Here is a tiny trained network, its code and every weight. The questions are about switching its units off for an input and a target symbol, where a switched-off unit gives its printed mean instead of its output.

import numpy as np


def w(rows, s, z=0):
    codes = np.array(rows[::2]) - 128.0
    scale = np.full(codes.shape[1], s)
    scale[-1] = z or s
    return codes * scale


def f(y):
    return np.maximum(y, 0)


def softmax(a):
    e = np.exp(a - a.max(-1, keepdims=True))
    return e / e.sum(-1, keepdims=True)


def log_softmax(a):
    a = a - a.max(-1, keepdims=True)
    return a - np.log(np.exp(a).sum(-1, keepdims=True))


def net(x, mask):
    ids = ['αγζθλμτψ'.index(c) for c in x.split()]
    T = len(ids)
    res = E[ids] + P[:T]
    u = 0
    for l in range(3):
        r = res
        for j in range(2):
            rows = slice(2 * j, 2 * j + 2)
            q, k, v = (r @ M[l][rows].T for M in (Q, K, V))
            z = softmax(np.where(np.tri(T) > 0, q @ k.T / 2**0.5, -1e9)) @ v
            o = O[l][rows]
            res = res + np.where(mask[u + j], z, o[:, -1]) @ o[:, :-1]
        u += 2
        y = f(res @ A[l][:, :-1].T + A[l][:, -1])
        res = res + np.where(mask[u : u + 8], y, B[l][:, -1]) @ B[l][:, :-1]
        u += 8
    return log_softmax(res[-1] @ U[:, :-1].T + U[:, -1])


Q, K, V, O, A, B = {}, {}, {}, {}, {}, {}
E = w([
[71,172,197],'α',
[131,101,210],'γ',
[128,141,143],'ζ',
[171,187,150],'θ',
[252,119,208],'λ',
[145,200,133],'μ',
[34,56,67],'τ',
[84,152,142],'ψ',
],0.02)
P = w([
[141,46,2],'0',
[144,122,143],'1',
[146,121,132],'2',
[141,121,127],'3',
[137,125,127],'4',
[140,125,121],'5',
[134,126,122],'6',
[138,126,116],'7',
[137,128,121],'8',
[137,132,121],'9',
[140,133,119],'10',
],0.0092)
Q[0] = w([
[36,135,194],'L0H0',
[133,137,76],'L0H0',
[111,154,145],'L0H1',
[190,250,203],'L0H1',
],0.013)
K[0] = w([
[255,36,170],'L0H0',
[13,225,220],'L0H0',
[208,89,52],'L0H1',
[237,146,150],'L0H1',
],0.0082)
V[0] = w([
[171,131,162],'L0H0',
[36,243,138],'L0H0',
[2,144,145],'L0H1',
[96,177,119],'L0H1',
],0.0052)
O[0] = w([
[126,114,2,177],'L0H0',
[109,98,150,57],'L0H0',
[86,103,154,4],'L0H1',
[62,129,145,85],'L0H1',
],0.0073,0.0038)
A[0] = w([
[169,50,154,97],'L0N0',
[82,203,161,102],'L0N1',
[174,76,109,253],'L0N2',
[73,182,56,188],'L0N3',
[2,83,195,162],'L0N4',
[25,105,161,122],'L0N5',
[183,119,42,91],'L0N6',
[52,176,107,207],'L0N7',
],0.0072,0.0036)
B[0] = w([
[102,87,179,181],'L0N0',
[147,255,105,208],'L0N1',
[147,119,208,239],'L0N2',
[109,109,84,226],'L0N3',
[70,58,144,252],'L0N4',
[101,81,133,206],'L0N5',
[114,68,114,160],'L0N6',
[53,183,108,247],'L0N7',
],0.0077,0.0037)
Q[1] = w([
[107,71,147],'L1H0',
[121,99,221],'L1H0',
[40,159,65],'L1H1',
[228,144,2],'L1H1',
],0.0082)
K[1] = w([
[174,184,193],'L1H0',
[136,119,139],'L1H0',
[147,121,139],'L1H1',
[119,254,115],'L1H1',
],0.015)
V[1] = w([
[121,57,107],'L1H0',
[98,74,217],'L1H0',
[162,131,254],'L1H1',
[150,65,104],'L1H1',
],0.0064)
O[1] = w([
[1,56,101,158],'L1H0',
[153,211,168,254],'L1H0',
[227,126,164,150],'L1H1',
[179,122,165,135],'L1H1',
],0.0054,0.0039)
A[1] = w([
[128,40,62,166],'L1N0',
[39,63,144,54],'L1N1',
[97,2,159,99],'L1N2',
[178,81,78,79],'L1N3',
[134,66,97,191],'L1N4',
[177,70,175,99],'L1N5',
[49,174,65,226],'L1N6',
[126,215,225,5],'L1N7',
],0.011,0.0031)
B[1] = w([
[139,254,202,162],'L1N0',
[57,146,82,205],'L1N1',
[186,60,165,196],'L1N2',
[151,162,119,137],'L1N3',
[120,150,186,151],'L1N4',
[168,66,146,198],'L1N5',
[93,126,67,255],'L1N6',
[107,194,133,252],'L1N7',
],0.0099,0.0088)
Q[2] = w([
[131,79,149],'L2H0',
[254,107,86],'L2H0',
[154,21,133],'L2H1',
[146,190,99],'L2H1',
],0.0084)
K[2] = w([
[244,215,19],'L2H0',
[61,148,47],'L2H0',
[51,164,152],'L2H1',
[1,159,183],'L2H1',
],0.0064)
V[2] = w([
[106,131,45],'L2H0',
[61,17,66],'L2H0',
[78,2,158],'L2H1',
[199,186,4],'L2H1',
],0.0056)
O[2] = w([
[125,205,2,28],'L2H0',
[232,40,169,74],'L2H0',
[30,106,102,143],'L2H1',
[83,192,195,2],'L2H1',
],0.0041,0.0049)
A[2] = w([
[120,213,179,106],'L2N0',
[131,82,213,254],'L2N1',
[87,172,86,73],'L2N2',
[132,196,121,105],'L2N3',
[153,158,218,187],'L2N4',
[97,251,171,95],'L2N5',
[124,201,17,88],'L2N6',
[232,148,168,97],'L2N7',
],0.011,0.008)
B[2] = w([
[160,32,70,204],'L2N0',
[134,241,181,238],'L2N1',
[120,160,98,208],'L2N2',
[149,7,38,184],'L2N3',
[108,170,173,231],'L2N4',
[93,27,130,250],'L2N5',
[227,254,123,226],'L2N6',
[213,45,110,221],'L2N7',
],0.0069,0.013)
U = w([
[108,66,61,118],'α',
[173,6,102,99],'γ',
[196,182,99,147],'ζ',
[162,117,181,9],'θ',
[78,27,173,118],'λ',
[83,222,145,166],'μ',
[117,124,145,254],'τ',
[131,181,168,133],'ψ',
],0.013,0.0091)

Each question gives the input, a string of symbols that net reads in full, and the target symbol t.
The units are the heads (2 rows each of Q, K, V and O) and the neurons (one row each of A and B). Each row of codes is followed by its name. A weight is (code - 128) times the scale printed after its matrix; where a second scale follows, it is the last column's (O, A, B and U).
mask holds one flag per unit, layer by layer, with each layer's heads first. A switched-off unit (its flag False) gives its mean, the last column of its rows in O or B, instead of its output. The means were averaged over made-up inputs and are rounded, as every weight is.
A unit's drop is (log p(t) with every unit on - log p(t) with that unit switched off) / (log p(t) with every unit on - log p(t) with every unit switched off).
The circuit of an input: a set's keep is (log p(t) with only the set's units on - log p(t) with every unit switched off) / (log p(t) with every unit on - log p(t) with every unit switched off). Starting from the 12 units with the biggest drops (on a tie, the unit counted first), units are removed one at a time, each time the one whose removal leaves the highest keep (on an exact tie, the one counted first), for as long as the keep stays at least 0.8.
circuit, biggest first: the units of the circuit, biggest drop first
k most important neurons: the k neurons with the biggest drops, biggest first
top k neurons in layer l: the k neurons of layer l with the biggest drops, biggest first
heads that matter: for each layer, one digit per head in row order, 1 if its drop is at least 0.15 and else 0, layers parted by /
drop when u is switched off: that unit's drop, to one decimal
input ζ α μ μ γ γ, target ψ: heads that matter	00 / 00 / 10
input α θ ψ λ μ μ γ, target ζ: circuit, biggest first	[L0H0; L2N5]
input γ μ θ γ γ γ α γ λ θ α, target ζ: circuit, biggest first	[L0H0; L0H1; L0N4]
input θ α ψ τ γ, target μ: top 2 neurons in layer 2	[L2N1; L2N7]
input μ α ζ θ γ ζ τ μ ζ, target μ: heads that matter	01 / 01 / 10
input θ ζ ζ ψ γ γ τ, target λ: top 3 neurons in layer 1	[L1N1; L1N2; L1N6]
input ψ λ ψ α α γ, target ζ: heads that matter	10 / 10 / 10
input μ τ α τ γ θ τ, target μ: 2 most important neurons	[L1N0; L1N2]
input ψ γ α, target λ: heads that matter	00 / 01 / 10
input α τ ζ γ ζ ψ, target μ: heads that matter	01 / 10 / 00
input τ γ ψ ζ, target μ: 2 most important neurons	[L2N7; L2N3]
input μ λ α α τ, target λ: top 4 neurons in layer 2	[L2N6; L2N5; L2N0; L2N2]
input α γ α γ ζ α ψ ψ μ γ, target θ: top 2 neurons in layer 2	[L2N7; L2N6]
input γ λ μ α μ α λ α θ α, target ζ: top 2 neurons in layer 1	[L1N6; L1N0]
input θ γ α ζ α α α α μ θ μ, target α: top neuron in layer 2	[L2N5]
input γ γ ψ α α γ α ψ ψ α γ, target ψ: top neuron in layer 2	[L2N1]
input α λ μ λ, target θ: 3 most important neurons	[L2N1; L2N7; L2N6]
input α λ ζ λ γ ψ, target ζ: top 3 neurons in layer 1	[L1N1; L1N7; L1N4]
input ψ α γ, target θ: top 2 neurons in layer 1	[L1N5; L1N2]
input μ α θ ψ ψ ψ γ μ, target α: top neuron in layer 1	[L1N2]
input τ α μ μ γ τ ψ θ ψ, target μ: top 2 neurons in layer 1	[L1N6; L1N1]
input ζ ψ ζ λ γ μ ψ, target ζ: top 2 neurons in layer 1	[L1N1; L1N4]
input ψ α μ ψ μ λ, target θ: top 3 neurons in layer 1	[L1N5; L1N6; L1N1]
input θ ψ μ μ α γ ψ α α μ τ, target μ: drop when L1N2 is switched off	0.3
input ζ μ α, target α: drop when L2N5 is switched off	0.2
input α θ ψ ψ α, target α: drop when L2N0 is switched off	0.2
input γ α γ ψ ψ τ ψ ψ γ, target μ: drop when L2N7 is switched off	0.3
